Below is a small trained network, with its code and all its weights. Each question gives an input and a class and asks what happens when units are switched off, that is, made to give their printed mean instead of their output.

import numpy as np


def w(rows, s, z=0):
    codes = np.array(rows[::2]) - 128.0
    scale = np.full(codes.shape[1], s)
    scale[-1] = z or s
    return codes * scale


def f(y):
    return np.maximum(y, 0)


def log_softmax(a):
    a = a - a.max(-1, keepdims=True)
    return a - np.log(np.exp(a).sum(-1, keepdims=True))


def net(x, mask):
    res = np.array(x, float).reshape(1, 6) / 4 @ E
    y = f(res @ A[0][:, :-1].T + A[0][:, -1])
    res = res + np.where(mask, y, B[0][:, -1]) @ B[0][:, :-1]
    return log_softmax(res[-1] @ U[:, :-1].T + U[:, -1])


A, B = {}, {}
E = w([
[81,196,34,162,68],'x0',
[215,174,146,195,80],'x1',
[66,39,188,87,1],'x2',
[127,127,130,129,127],'x3',
[188,123,84,3,99],'x4',
[188,10,39,197,133],'x5',
],0.0065)
A[0] = w([
[130,79,170,138,74,109],'N1',
[92,162,19,165,83,106],'N2',
[165,5,50,198,140,44],'N3',
[33,65,88,120,210,137],'N4',
[177,38,193,113,190,85],'N5',
[189,121,178,145,145,125],'N6',
[178,120,185,132,195,105],'N7',
[75,127,119,88,162,86],'N8',
[133,116,66,41,139,172],'N9',
[95,216,215,107,128,102],'N10',
[67,93,174,189,97,117],'N11',
[111,79,148,114,60,26],'N12',
[215,159,100,70,120,164],'N13',
[180,178,85,143,248,2],'N14',
[188,158,166,201,76,197],'N15',
[69,149,142,229,226,130],'N16',
],0.013,0.0057)
B[0] = w([
[163,79,67,87,137,181],'N1',
[41,81,80,147,192,214],'N2',
[152,251,190,63,209,255],'N3',
[199,115,90,245,113,217],'N4',
[46,115,93,161,142,208],'N5',
[113,100,105,158,163,178],'N6',
[75,103,100,140,161,190],'N7',
[175,135,107,179,151,160],'N8',
[114,86,205,131,123,211],'N9',
[155,189,126,88,238,219],'N10',
[114,79,175,63,111,192],'N11',
[145,101,68,61,99,168],'N12',
[101,85,214,167,126,213],'N13',
[189,86,25,3,62,224],'N14',
[175,100,108,220,118,227],'N15',
[92,89,225,111,87,249],'N16',
],0.021,0.0095)
U = w([
[176,100,63,30,113,128],'0',
[164,223,162,90,230,88],'1',
[140,109,145,137,166,250],'2',
[9,127,76,143,185,110],'3',
[139,72,236,121,134,77],'4',
[254,119,119,223,165,137],'5',
[115,176,143,167,91,123],'6',
[77,240,111,167,31,97],'7',
],0.0075,0.013)

Each question gives the input, the list of numbers given to net, and the class t.
The units are the neurons (one row each of A and B). Each row of codes is followed by its name. A weight is (code - 128) times the scale printed after its matrix; where a second scale follows, it is the last column's (A, B and U).
mask holds one flag per neuron, in row order. A switched-off neuron (its flag False) gives its mean, the last column of its row in B, instead of its output. The means were averaged over made-up inputs and are rounded, as every weight is.
A unit's drop is (log p(t) with every unit on - log p(t) with that unit switched off) / (log p(t) with every unit on - log p(t) with every unit switched off).
The circuit of an input: a set's keep is (log p(t) with only the set's units on - log p(t) with every unit switched off) / (log p(t) with every unit on - log p(t) with every unit switched off). Starting from the 12 units with the biggest drops (on a tie, the unit counted first), units are removed one at a time, each time the one whose removal leaves the highest keep (on an exact tie, the one counted first), for as long as the keep stays at least 0.8.
units of the circuit, in order: the units of the circuit, biggest drop first
k most important neurons: the k neurons with the biggest drops, biggest first
drop when u is switched off: that unit's drop, to one decimal
input [-1,-1,3,-3,-5,-1], class 4: 2 most important neurons -> N14; N11
input [2,5,-6,-4,8,-2], class 4: units of the circuit, in order -> N13
input [2,6,2,4,-3,-6], class 1: 2 most important neurons -> N10; N4
input [-1,8,6,-3,4,-2], class 5: 3 most important neurons -> N14; N15; N16
input [-7,5,-1,0,-7,-7], class 1: 2 most important neurons -> N10; N2
input [-4,-7,-1,4,-6,-2], class 5: 2 most important neurons -> N4; N8
input [-7,-1,5,-3,5,1], class 3: 3 most important neurons -> N5; N14; N16
input [-4,6,-2,6,8,-2], class 4: 2 most important neurons -> N13; N4
input [-4,4,6,-3,-2,-8], class 1: 2 most important neurons -> N10; N14
input [5,6,6,4,-2,-6], class 0: 4 most important neurons -> N3; N4; N11; N12
input [-7,4,6,6,3,-5], class 3: 2 most important neurons -> N14; N5
input [0,-7,-2,-1,5,8], class 1: 2 most important neurons -> N3; N15
input [-7,7,0,-1,4,-1], class 3: units of the circuit, in order -> N5; N7
input [2,8,7,4,-5,-4], class 5: units of the circuit, in order -> N15
input [7,3,-6,5,0,1], class 3: drop when N4 is switched off -> 0.1
input [-8,0,5,1,-6,4], class 3: drop when N1 is switched off -> 0.0
input [-3,-3,7,5,-4,6], class 0: drop when N12 is switched off -> 0.5
